B, the same points and some others measured another way; then each row and its match in B
B (71 x 24)
[[  83 -117  261   80  -92  -46  -92   -1   58 -345  347  326 -446  546
    40   12  153 -290 -373 -120 -196  192  -45   56]
 [   5  -84  277  -66  -21 -134  153  -82 -109 -247  344  248 -244  242
   117  -38  130 -339 -445  321 -256  242  -48   54]
 [ 100  -11  224 -187   47 -262  106  -77   38 -136  146  262 -307  179
    21  -87  -99 -431 -270  309   65  222 -102   34]
 [ 144  146  268 -181   83 -184   69  -44  190 -247  194  263 -265  201
   -25  -52  -82 -265 -148  101  202  239  -98   52]
 [  53 -211  270  142  -62 -336  202   42   30 -119  342  330 -362  216
   -56  -23   32 -353 -464   10  -95   24  -47  -69]
 [-147  155 -343   57  -65 -161 -318   56 -136  140    5 -124   85 -426
  -225  190  242  427  168 -180  252 -233   51  -50]
 [ 148   99   36   -3 -124  316  104  217  105   33  -18  -83 -103  345
    18  -63  456   -6 -197 -201   11  223   66   60]
 [ -28  511 -158 -211  115 -139 -283   45  106   -4  -79 -105  161 -504
  -261  165    0  460  372 -212  624  -47  -20   36]
 [  74   -1  -66 -108 -159  -35  151  -73  120  -57  -22  140 -153  105
  -211   14  -11  -38  100   17  189  137   50  211]
 [ 125   98   68 -122 -105   53  196   75  222 -144  -14   57 -139  166
   -89  -54   93  -24  -25 -109  177  200   15  182]
 [ -30 -235   59  261 -162 -216  442  113   62   19  312   70 -129   -9
   -63  -61  336  -41 -383    6 -140 -117   47  -77]
 [ 110  158  -40  -39  -70  145  189  -86  152   64  123   95  -12  147
  -264   63  198  117  160   10  282  173  104   77]
 [-134  178 -313  -14  -36 -242 -178  157 -158  275 -149 -193  159 -615
  -212  133  158  361   95 -135  333 -244   41  -69]
 [  86  146  503 -193  130 -247  248  -23   90 -332  345  317 -207  121
    46  -33 -111 -349 -395  199   48  311 -116   39]
 [  81  111  189 -234   90 -231   72 -146   69 -197  200  234 -206   86
    -1  -49  -79 -273 -126  349  145  235  -93   54]
 [  -1   16   74 -202   33  -73  -59 -143 -102 -209  207   99 -222  212
   206  -94  212 -287 -266  490 -175  259  -89   57]
 [ 122  192  372 -117   59   99 -129  152  154 -477  262  107 -310  463
   257  -89  284 -198 -413 -128 -122  332 -122   68]
 [ 142  106  172 -265  160 -261   78  -50  155 -130  113  136 -272  139
   141 -202    4 -408 -224  426  164  226 -158  -31]
 [  39   44  307  -16   88 -159   78   48   63 -294  399  133 -247  212
   217 -109  279 -247 -480  183 -155  157 -116  -77]
 [ -43  330 -265 -113   76 -190 -162  318   16  274 -261 -370  169 -593
   -33  -28  279  324   40 -145  441 -191  -33 -128]
 [ -94  397  -31 -182  141 -367  179  191  -47  223  -83 -196  327 -872
  -173   68    9  312    9   32  495 -134  -12  -90]
 [ -36 -121  218 -124   65 -452  426 -138 -135    7  312  213 -128 -158
    56 -104  -19 -413 -439  663  -92  104  -71  -68]
 [-188  263 -305 -130  -34 -158 -229  -12 -270  169  -91 -134  242 -639
  -240  228   95  422  213   21  284 -118   67   55]
 [ 259  285  385 -136  217  -36   -4  204  483 -407  260   48 -351  445
   292 -273  289 -256 -342  -70  184  264 -210  -86]
 [  72  148  227  -48   28 -152  469   63  279 -154  255   62   -8  -85
   -57  -83  142   18 -163   54  203   99  -19   19]
 [ -11 -119  -15 -118   -9 -110  -37 -207 -123 -141  252  126 -277  267
   193 -115  264 -334 -270  593 -238  190  -72   11]
 [ 200  224  513 -114  148 -165  184  180  341 -362  274  204 -268  249
    83 -117   24 -265 -388 -156  190  253 -147  -16]
 [   6   29  -97   94 -163  199  128  -44  -37   63  207   26   -2  150
  -161   97  416  174  -20   -2  -20   97  133   53]
 [ 164  230   33  -34    2   35   98    2  454 -239  192   70 -148  215
  -138  -48  197  164  167 -187  369  112  -16   74]
 [  89 -210  135   39 -147 -117  -44   15   -5 -141  144  290 -439  450
   -23  -21   61 -376 -331  -32 -137  147  -30   65]
 [ 127  239  -83 -155  -33  221  153  -62  159   62   21  -22   28  132
  -148   -9  261  115  173  112  286  244   76  100]
 [-126  332 -252 -154    5 -134 -223   84 -157  157 -145 -176  214 -592
  -211  173   98  395  197  -85  371  -96   33   25]
 [ -88  255 -161  -54  -43   48 -253  405 -141   97 -202 -380  115 -352
   110   16  463  312 -201 -299   69  -76    0  -18]
 [ -36  -19   50   63 -216  229  290  -55 -179   35  225  116   54  125
  -188  159  308   89 -148   35 -160  205  176  147]
 [ 113   77  -48   -3  -99   72  289  -55  127  169   94  105  -19   96
  -288   42  165   54   89   28  267  122  114   43]
 [  59 -118  -76  -20 -200  -15  178   79   69   10  -46   26 -187  142
   -68  -73  185  -91 -128  -15    3   73   42  133]
 [  99  -77  155  -57  -38 -132  -32  115   29 -127   73  141 -367  311
   123 -118  136 -372 -394   44  -80  152  -87    6]
 [ 147  189  365 -239  106 -163  108  -10  188 -305  196  249 -252  205
    31  -71  -93 -305 -223  113  167  306 -117   77]
 [ 128   53  246 -161   21 -235   77  -55  124 -187  138  314 -302  195
   -97  -18 -186 -323 -158   79  187  217  -76   83]
 [ 180   66  186 -177   76  -82    2   83  197 -196   81   89 -358  368
   199 -219  168 -381 -305  165   52  247 -140   -4]
 [-131  359 -271 -208  -21  -12 -291  104 -192  112 -207 -239  228 -531
  -132  164  181  420  185  -88  295  -27   39   95]
 [ -66 -183  -92  233 -235  -39  324  -86 -167  229  263  172    6  -41
  -337  169  242   91 -104   47  -62  -54  187   -3]
 [  88 -111  348   73   10 -375  296   79  111 -117  323  296 -308  124
   -35  -64  -23 -358 -464   28   20   51  -75  -90]
 [-256  144 -353  -88  -20 -235  -90   17 -365  279  -51 -266  279 -749
   -72  112  286  339    2  294   92 -196   50  -55]
 [ 182  111  205   68  -36  101  312  426  388 -146   81 -179 -148  232
   185 -241  523   -3 -408 -336   56   86  -41  -39]
 [  44  105  126 -158  -48 -135  404  -68  126  -98  119  133   -7 -118
  -159  -11  -35  -27  -22  184  197  173   21  155]
 [-219  204 -401 -195  -40 -187 -204 -151 -350  236 -114 -115  252 -680
  -256  219   47  364  285  281  262 -100   80   73]
 [ 146  170  149 -352  105 -104 -120 -193  137 -283  101  248 -320  308
    51  -86 -102 -347  -16  354  182  358 -133  133]
 [  81   56  169   98 -121   82  207  179  243 -264  229   37 -140  237
   -15  -33  345   89 -226 -301  -15  101   20   87]
 [-122    5 -367   76 -110 -317 -121  193 -183  395 -196 -170   70 -571
  -244  104  149  249   21 -146  272 -324   60 -107]
 [   3 -133  147   68 -153 -228  517   83   31   13  159  132  -71 -112
  -146  -16   60 -101 -300   36   -2   17   60   62]
 [  21  -56   57   -7 -253  206  286   67 -189  142   -6  105  -11  146
  -191  113  190  -58 -204  -53 -105  235  171  178]
 [ 104  -47  227 -162  -43 -171   53   34  -15 -142   40  248 -331  241
     9  -51  -95 -414 -323   90   -3  238  -63  108]
 [-154  277 -231   41   83 -214 -105  155  -57  151  100 -298  228 -626
   -28   49  430  458  -12   -4  243 -259  -10 -191]
 [ -64 -205   -5   82 -222  -83  338  -66  -94  -32  212  128  -92   31
  -117   34  199  -45 -216  165 -176   46   92  118]
 [ -31    3  -73   -8 -231  184  149 -130 -184   83  103  146   29   78
  -294  203  158  107   44   38  -14  187  180  193]
 [ -88  344 -216 -247   12  -26 -165  243 -169  184 -304 -333  219 -540
    -2   37  229  286   15  -38  264   -7    5   44]
 [ 160   92  396 -112  108 -270  226   39  234 -228  272  274 -288  196
    11 -105  -59 -351 -323   91  169  205 -115  -32]
 [ -33   78   10  -94 -189  200  206  -82 -207   56   65  105   88   19
  -233  179  148   89  -29   69  -23  252  162  216]
 [  21  -83  311  -33   42 -338  321   22  -29 -104  310  204 -207   28
    93 -102   67 -376 -514  310 -111  115  -76  -73]
 [ 257  324  272 -186  241    2 -125  144  492 -404  215    3 -348  461
   322 -284  333 -213 -226   16  221  265 -224  -83]
 [  85 -121   -7  118 -210  -34  153  126  173  -67   66   91 -241  227
  -134  -23  198  -28 -137 -262   46   10   43   88]
 [  84   74  -32 -175  -93   63  143   92  126  -79  -95  -75 -113  106
    54 -127  217  -61  -86   67   80  194   -6  157]
 [  34   -8  148   95 -172   12  483  -12  -30  124  217  217   42   -6
  -352  151   89   38 -130  -69   90  125  165   77]
 [  73  -11   26   20 -189  196  301  153  -49  164  -16  -14  -11  135
  -124   12  312  -21 -215  -90  -17  172  134   85]
 [ 121 -212  193  140  -82 -175  -58  167   88 -156  215  222 -499  474
   102 -110  208 -401 -505 -135 -161   54  -83  -80]
 [ 199  107  397  -69  137 -235  190   88  332 -273  302  222 -334  295
    95 -169   63 -344 -356   43  161  189 -144  -81]
 [ -40  467 -107 -259  140 -252   15  140   26  177 -164 -199  280 -741
  -190   73   -5  347  179  -13  594  -66  -17  -26]
 [-100  328  -66 -125   73 -352   96  158  -72  218  -78 -117  264 -788
  -266  138  -45  318   58  -77  483 -154   15  -56]
 [ -93  313 -157  -93  -34  -53 -270  187 -104   36 -117 -169  131 -423
  -153  168  170  390   82 -303  282  -69   30   55]
 [  -4 -254  110  273 -216 -258  510   67   80   33  300  215 -135  -12
  -253   34  132  -39 -290 -121  -34 -109   96  -11]]
Rows of B count from 0, top down.

[ 132   -9   13   94  -74  -61   22  -29  -83   70  179 -167  -37 -128
  137  -10  -74 -125   41   76   18 -162  174  -27  -51   63   -2 -101
 -114  -22  -52  148  -21] | 57
[  74  -21   50   99 -246  -38   -6 -121 -158   91  137   55   -5  -57
  177 -161  -55   11   66  -46   34   27  -62  -54 -149   -9  128   58
   33 -102  -39   61   82] | 45
[-206   98  428   22   78   31  147  -22  117 -143   73 -348   51  102
  -46  433   -3    5  -51   22 -206  -68 -193  -56  166  229 -148  -83
 -235 -137   26   13  -85] | 16
[ -72  -25   94  178  119  -40  227   98  127   70   21  123   25 -159
  238  -98  134  -68 -129  -19   37  -33 -125  144  211  -29   78 -223
 -258   89  -58  -47   92] | 28
[-108   13  217   38  -97 -117   36  -87  -31  -15   54   25   -7   -4
  -10  119   11  103   49  -94  -86  156 -242  -56  -27  103   58   25
  -72 -123   65  -15   -2] | 40
[ -86  -91  -54 -119 -132  -15 -103   -8  -10  247    7  190  -55  -15
   42  -31   40   52   64  -19   37  219 -204   93 -143 -168   -8  -30
  -28   33   36   20  -22] | 2
[-448   43  290  -36  341  190   25  159  262  227 -205   14  123  125
  -86  295  163   20 -149   58    1  103 -482   46  -22   -5 -130   43
 -308  -12  -90  -73 -142] | 27
[ 221  -72   14   30 -180 -276    8 -249 -146 -194  112   64 -223  -83
   23 -116  -60   91  217  -57  -68   59   65   62  -23  103  250 -217
  165  111  139  -60   52] | 64
[  33   83  193  157 -123 -181  -20  -74 -164   40  151  -62   33  -98
  -27   34  -86   17   97  -28   25   -3  -55 -200 -239  240  118  175
  -77 -295   -7  108  -25] | 58
[ -10  -25   21  200  -96  -36  -56  -57 -175  249   86   49   74 -138
  128 -112  -19  -23  -10  -70   76   61  -62 -178 -225    6   88  208
 -115 -141 -141  166    0] | 14
[-130  -59   30  -56   36    3  -15   71  105   73  159  -68  -26   38
   50  179 -124  -77   22   67   14   10 -105    4  -68  -88 -112   12
 -197   -6  -41   47  -95] | 63
[  12    3  269  324  225   47  199 -190   33 -348  105 -211  -20   68
  175  -21 -148  -77  -33   43  -23 -309   -9  -92   71  185  246    1
  -38  101 -193 -106   49] | 53
[ 181 -111   86  337  -43 -108  191 -278 -158 -239  159 -178  -76 -163
  279  -94  -26  -22  -43 -139 -173 -103  178  -87  259  103  185 -178
  -46  170 -103   67   98] | 23
[  25   17  116   88   40   61 -119 -125 -113   54   98 -272   -4   40
  -24  106 -147  -82   72  112   21 -169   67 -174 -272  125   15  143
  -30  -72 -138  137 -127] | 59
[  89  -84   21   56 -206  115  -42 -272 -114 -113  130   75  -86  172
  220 -265 -208   17  137   19   83  -73 -107   -2 -243 -122  265  108
  277   75 -106 -109  120] | 21
[ 174  -72   53  113 -260   18   10 -271 -198 -114  233 -229  -73   14
  205  -59 -175  -30   88  -20  -92 -117  135 -106  -52   20   82   -6
  110   13  -70  104   54] | 20
[-417   24  306  -42   64  245  -91  -45   61  263 -230   95  142  198
  -71  168  150  156  -83  -64  -37  272 -586  -64 -181  -39  -30  240
  -76 -101  -89  -59  -70] | 15
[  70   -4  120   84 -118 -188  123  -75  -11 -148  168   67  -85  -57
  113  -75  -72   18  105  -26    3  -13  -75   54   15   81  177 -122
  -14  -42   66  -77   89] | 31
[  68  -47  -69   77  179 -345  -37   59   -4   71   73   77 -139 -238
 -109   37  -19  -51  118   40   75   33   92   10 -111  124  103 -127
 -196   54   50   61 -128] | 61
[ -17 -116  -31  164  -25 -100  138  -25   20   47   56  281  -36 -134
  264 -229   54   13  -46 -115   50  123 -157   98   96 -132  187 -107
  -97  126  -50  -71  132] | 11
[ 161  -73  132  343  -47  -77  240 -261 -123 -200   54  -29  -58 -163
  312 -219   89   27  -71 -150 -141  -73   60   16  296   91  267 -253
    7  195  -79  -27  179] | 60
[-345  -43  151 -126  407  207  -82   80  275   80 -113 -129  -18  226
 -138  343  -35  -55  -34  182   13  -26 -276   58 -108  -63 -143   15
 -192  173 -111  -75 -235] | 10
[-155   -3   89 -132  150  -38  -34   94  155  129  -58   46  -64   22
 -101  167   64   -1   48  101   26   64 -191  145  -62    1  -50 -158
 -149   67   60  -56 -121] | 12
[-414  -24  211    0  174  222  -96  -32   98  265 -281  265  106  180
  -46   33  153  156  -80  -61   56  288 -612   -9 -218 -114   84  236
  -52   15 -123 -143  -56] | 25
[-235  -88  -17 -201  191  110  -97  146  215  186   59 -143  -54  110
  -56  338  -76 -112   -6  157    1   26 -116   80  -62 -167 -271  -65
 -258  119  -46   61 -217] | 42
[-215   66  379 -146  116    5  -67 -124   54  -32 -141 -309  -42  137
 -304  505  110  130   58   30 -252  110 -224  -28   16  249 -148 -124
  -88  -23  121   10 -222] | 32
[  82  -80    9   -5 -181  -46   36 -102  -29  -93  246 -107 -103   23
  166   17 -168  -54   96   21  -42  -57   46   24    0  -61    8  -94
   -6   35   10   31   26] | 68
[  78  -60  -17  108 -303 -161   87  -76 -116  115   79  384  -34 -171
  256 -352   81   88   52 -158   69  208 -181  102  -29  -96  255  -87
   44  -29   57  -59  210] | 47
[ 236  -57   38   56 -108 -178   39 -254 -138 -125    1   17 -192 -109
   61 -161   67   71  147  -25  -79  -10  112  128   57  109  245 -337
  164  200  105  -51   62] | 19
[-235  -13  147 -134 -113  228 -124   -4  -23  412 -103 -132  107   53
    7  239  174   38  -87  -14 -122  196 -244  -18  -63 -104 -269   20
 -159  -65  -41  183 -117] | 67
[-186   65  275   29   62   89  -19  -30   44   12   58 -157   64  143
  -41  212 -104   -4   23   67   -2  -57 -234 -117 -185  113  -19  179
 -101 -163  -80    0  -93] | 1
[-242   73  201 -306  -23   -2 -174   75   71  306 -124  -50   -9   77
 -283  365  134   95   99   85  -61  224 -304   77 -194   70 -215  -64
 -119 -141  168   52 -209] | 51
[-322   83  299 -170  -45  315  -45  113  120  270   50 -368  165  198
  -10  453   -4  -77  -93  127  -96  -32 -257  -58  -72  -21 -396   98
 -265 -221  -70  161 -162] | 13
